Here is a tiny trained network, its code and every weight. The questions are about switching its units off for an input and a target symbol, where a switched-off unit gives its printed mean instead of its output.

import numpy as np


def w(rows, s, z=0):
    codes = np.array(rows[::2]) - 128.0
    scale = np.full(codes.shape[1], s)
    scale[-1] = z or s
    return codes * scale


def softmax(a):
    e = np.exp(a - a.max(-1, keepdims=True))
    return e / e.sum(-1, keepdims=True)


def log_softmax(a):
    a = a - a.max(-1, keepdims=True)
    return a - np.log(np.exp(a).sum(-1, keepdims=True))


def net(x, mask):
    ids = ['αγεζτφ'.index(c) for c in x.split()]
    T = len(ids)
    res = E[ids] + P[:T]
    u = 0
    for l in range(3):
        r = res
        for j in range(3):
            rows = slice(3 * j, 3 * j + 3)
            q, k, v = (r @ M[l][rows].T for M in (Q, K, V))
            z = softmax(np.where(np.tri(T) > 0, q @ k.T / 3**0.5, -1e9)) @ v
            o = O[l][rows]
            res = res + np.where(mask[u + j], z, o[:, -1]) @ o[:, :-1]
        u += 3
    return log_softmax(res[-1] @ U[:, :-1].T + U[:, -1])


Q, K, V, O = {}, {}, {}, {}
E = w([
[190,77,164,173],'α',
[169,90,54,103],'γ',
[122,167,145,87],'ε',
[183,4,145,119],'ζ',
[173,74,142,194],'τ',
[124,93,201,167],'φ',
],0.019)
P = w([
[116,193,130,219],'0',
[155,212,161,57],'1',
[130,133,173,151],'2',
[179,210,143,63],'3',
[88,69,138,172],'4',
[173,182,116,113],'5',
[62,82,162,174],'6',
[140,197,138,58],'7',
[53,16,146,187],'8',
[178,81,108,88],'9',
[8,2,140,169],'10',
],0.0097)
Q[0] = w([
[60,144,116,234],'0.h1',
[63,143,74,119],'0.h1',
[201,84,196,8],'0.h1',
[254,77,212,118],'0.h2',
[171,131,174,64],'0.h2',
[36,93,91,106],'0.h2',
[47,145,190,63],'0.h3',
[181,75,170,102],'0.h3',
[114,33,95,202],'0.h3',
],0.0084)
K[0] = w([
[121,93,201,105],'0.h1',
[195,146,165,108],'0.h1',
[58,184,43,137],'0.h1',
[145,168,50,157],'0.h2',
[135,113,63,146],'0.h2',
[249,127,184,122],'0.h2',
[163,156,122,96],'0.h3',
[148,103,67,133],'0.h3',
[131,204,160,208],'0.h3',
],0.012)
V[0] = w([
[136,137,171,129],'0.h1',
[62,143,109,87],'0.h1',
[1,77,111,123],'0.h1',
[112,160,81,73],'0.h2',
[130,102,91,143],'0.h2',
[76,154,92,140],'0.h2',
[210,144,201,61],'0.h3',
[90,118,99,197],'0.h3',
[187,147,197,178],'0.h3',
],0.0099)
O[0] = w([
[82,48,76,82,109],'0.h1',
[147,202,120,170,44],'0.h1',
[254,161,143,92,4],'0.h1',
[83,109,79,95,112],'0.h2',
[204,138,164,152,169],'0.h2',
[99,244,114,122,57],'0.h2',
[115,49,77,117,195],'0.h3',
[126,221,190,63,126],'0.h3',
[4,140,131,119,242],'0.h3',
],0.0068,0.0044)
Q[1] = w([
[125,103,187,44],'1.h1',
[68,95,81,159],'1.h1',
[88,122,78,62],'1.h1',
[131,174,169,254],'1.h2',
[147,45,195,184],'1.h2',
[81,169,109,241],'1.h2',
[132,102,42,33],'1.h3',
[167,105,87,149],'1.h3',
[158,174,20,81],'1.h3',
],0.0097)
K[1] = w([
[149,103,138,71],'1.h1',
[155,140,139,129],'1.h1',
[110,102,142,168],'1.h1',
[169,97,250,167],'1.h2',
[123,84,182,165],'1.h2',
[118,81,177,170],'1.h2',
[138,129,47,94],'1.h3',
[205,124,114,97],'1.h3',
[123,203,92,56],'1.h3',
],0.015)
V[1] = w([
[200,178,162,105],'1.h1',
[81,149,112,147],'1.h1',
[138,125,174,251],'1.h1',
[52,126,60,91],'1.h2',
[86,115,152,152],'1.h2',
[142,92,166,181],'1.h2',
[146,128,155,114],'1.h3',
[207,168,141,197],'1.h3',
[148,103,148,210],'1.h3',
],0.012)
O[1] = w([
[37,116,100,156,3],'1.h1',
[120,146,182,39,105],'1.h1',
[89,135,81,44,176],'1.h1',
[254,110,207,208,187],'1.h2',
[132,101,132,98,178],'1.h2',
[142,138,73,31,202],'1.h2',
[82,184,142,138,117],'1.h3',
[33,59,90,118,7],'1.h3',
[53,79,73,84,206],'1.h3',
],0.0068,0.0056)
Q[2] = w([
[166,176,170,84],'2.h1',
[117,145,191,132],'2.h1',
[97,135,101,149],'2.h1',
[120,138,123,158],'2.h2',
[157,194,8,125],'2.h2',
[123,133,154,84],'2.h2',
[109,85,148,157],'2.h3',
[110,188,97,134],'2.h3',
[192,105,123,91],'2.h3',
],0.013)
K[2] = w([
[77,140,152,73],'2.h1',
[93,101,176,144],'2.h1',
[108,103,164,207],'2.h1',
[131,118,171,204],'2.h2',
[214,18,135,175],'2.h2',
[94,108,101,182],'2.h2',
[96,95,104,96],'2.h3',
[147,148,155,164],'2.h3',
[255,139,109,133],'2.h3',
],0.011)
V[2] = w([
[218,82,177,186],'2.h1',
[174,113,161,85],'2.h1',
[42,27,182,151],'2.h1',
[90,189,254,126],'2.h2',
[229,115,199,105],'2.h2',
[131,213,100,232],'2.h2',
[140,242,117,45],'2.h3',
[88,50,55,40],'2.h3',
[196,100,120,162],'2.h3',
],0.008)
O[2] = w([
[118,181,21,192,110],'2.h1',
[117,183,174,73,158],'2.h1',
[75,148,142,229,164],'2.h1',
[4,155,98,151,106],'2.h2',
[142,124,9,81,83],'2.h2',
[217,65,138,222,1],'2.h2',
[169,145,73,42,83],'2.h3',
[254,141,181,159,211],'2.h3',
[126,152,77,121,177],'2.h3',
],0.0061,0.0098)
U = w([
[84,89,87,72,88],'α',
[207,131,98,92,4],'γ',
[131,255,190,177,177],'ε',
[102,42,167,205,84],'ζ',
[39,75,59,121,249],'τ',
[27,106,120,123,205],'φ',
],0.0089,0.0034)

Each question gives the input, a string of symbols that net reads in full, and the target symbol t.
The units are the heads (3 rows each of Q, K, V and O). Each row of codes is followed by its name. A weight is (code - 128) times the scale printed after its matrix; where a second scale follows, it is the last column's (O and U).
mask holds one flag per head, layer by layer. A switched-off head (its flag False) gives its mean, the last column of its rows in O, instead of its output. The means were averaged over made-up inputs and are rounded, as every weight is.
A unit's drop is (log p(t) with every unit on - log p(t) with that unit switched off) / (log p(t) with every unit on - log p(t) with every unit switched off).
The circuit of an input: a set's keep is (log p(t) with only the set's units on - log p(t) with every unit switched off) / (log p(t) with every unit on - log p(t) with every unit switched off). Starting from all 9 units, units are removed one at a time, each time the one whose removal leaves the highest keep (on an exact tie, the one counted first), for as long as the keep stays at least 0.8.
units of the circuit, in order: the units of the circuit, biggest drop first
most important unit: the unit with the biggest drop
which heads matter: for each layer, one digit per head in row order, 1 if its drop is at least 0.15 and else 0, layers parted by /
drop when u is switched off: that unit's drop, to one decimal
input φ τ γ φ ε γ τ, target φ: units of the circuit, in order -> 0.h3, 2.h2, 1.h1
input ζ ε α ζ γ ζ γ γ φ, target γ: most important unit -> 1.h2
input φ ε ζ ε φ, target φ: units of the circuit, in order -> 2.h2, 1.h1, 1.h2
input ε α φ γ φ γ τ, target τ: units of the circuit, in order -> 1.h2, 1.h3
input φ α ζ ε φ τ ζ γ γ φ, target φ: units of the circuit, in order -> 1.h2, 2.h2, 0.h3, 1.h1
input ε γ φ γ ε γ γ τ γ τ, target τ: which heads matter -> 010 / 011 / 001
input φ γ φ τ ζ, target φ: units of the circuit, in order -> 0.h3, 2.h2, 1.h1
input γ ζ ε, target ζ: which heads matter -> 001 / 101 / 010
input τ ζ τ ε γ γ τ γ γ ε, target ε: which heads matter -> 100 / 011 / 010
input α ζ τ γ α, target α: units of the circuit, in order -> 1.h2, 2.h2
input τ φ ε φ ε γ γ ζ γ ε, target ε: units of the circuit, in order -> 1.h2, 1.h3
input ζ φ γ γ ε ζ ζ, target γ: which heads matter -> 010 / 111 / 101
input α ζ ζ ε γ φ ζ, target α: which heads matter -> 101 / 111 / 010
input α γ γ τ ε φ, target α: most important unit -> 0.h1
input τ τ ζ φ α ε γ, target ε: which heads matter -> 001 / 011 / 010
input τ γ α γ τ φ α ζ φ, target ε: which heads matter -> 011 / 111 / 011
input ζ τ γ γ γ ε γ φ γ γ ε, target γ: which heads matter -> 011 / 110 / 001
input ε ε φ ζ, target ζ: drop when 1.h2 is switched off -> 2.2
input γ γ γ ζ γ ε ζ ε γ, target ζ: drop when 1.h1 is switched off -> 0.7
input φ ε ε, target φ: most important unit -> 0.h3
input ε γ ε, target τ: drop when 2.h1 is switched off -> 0.2
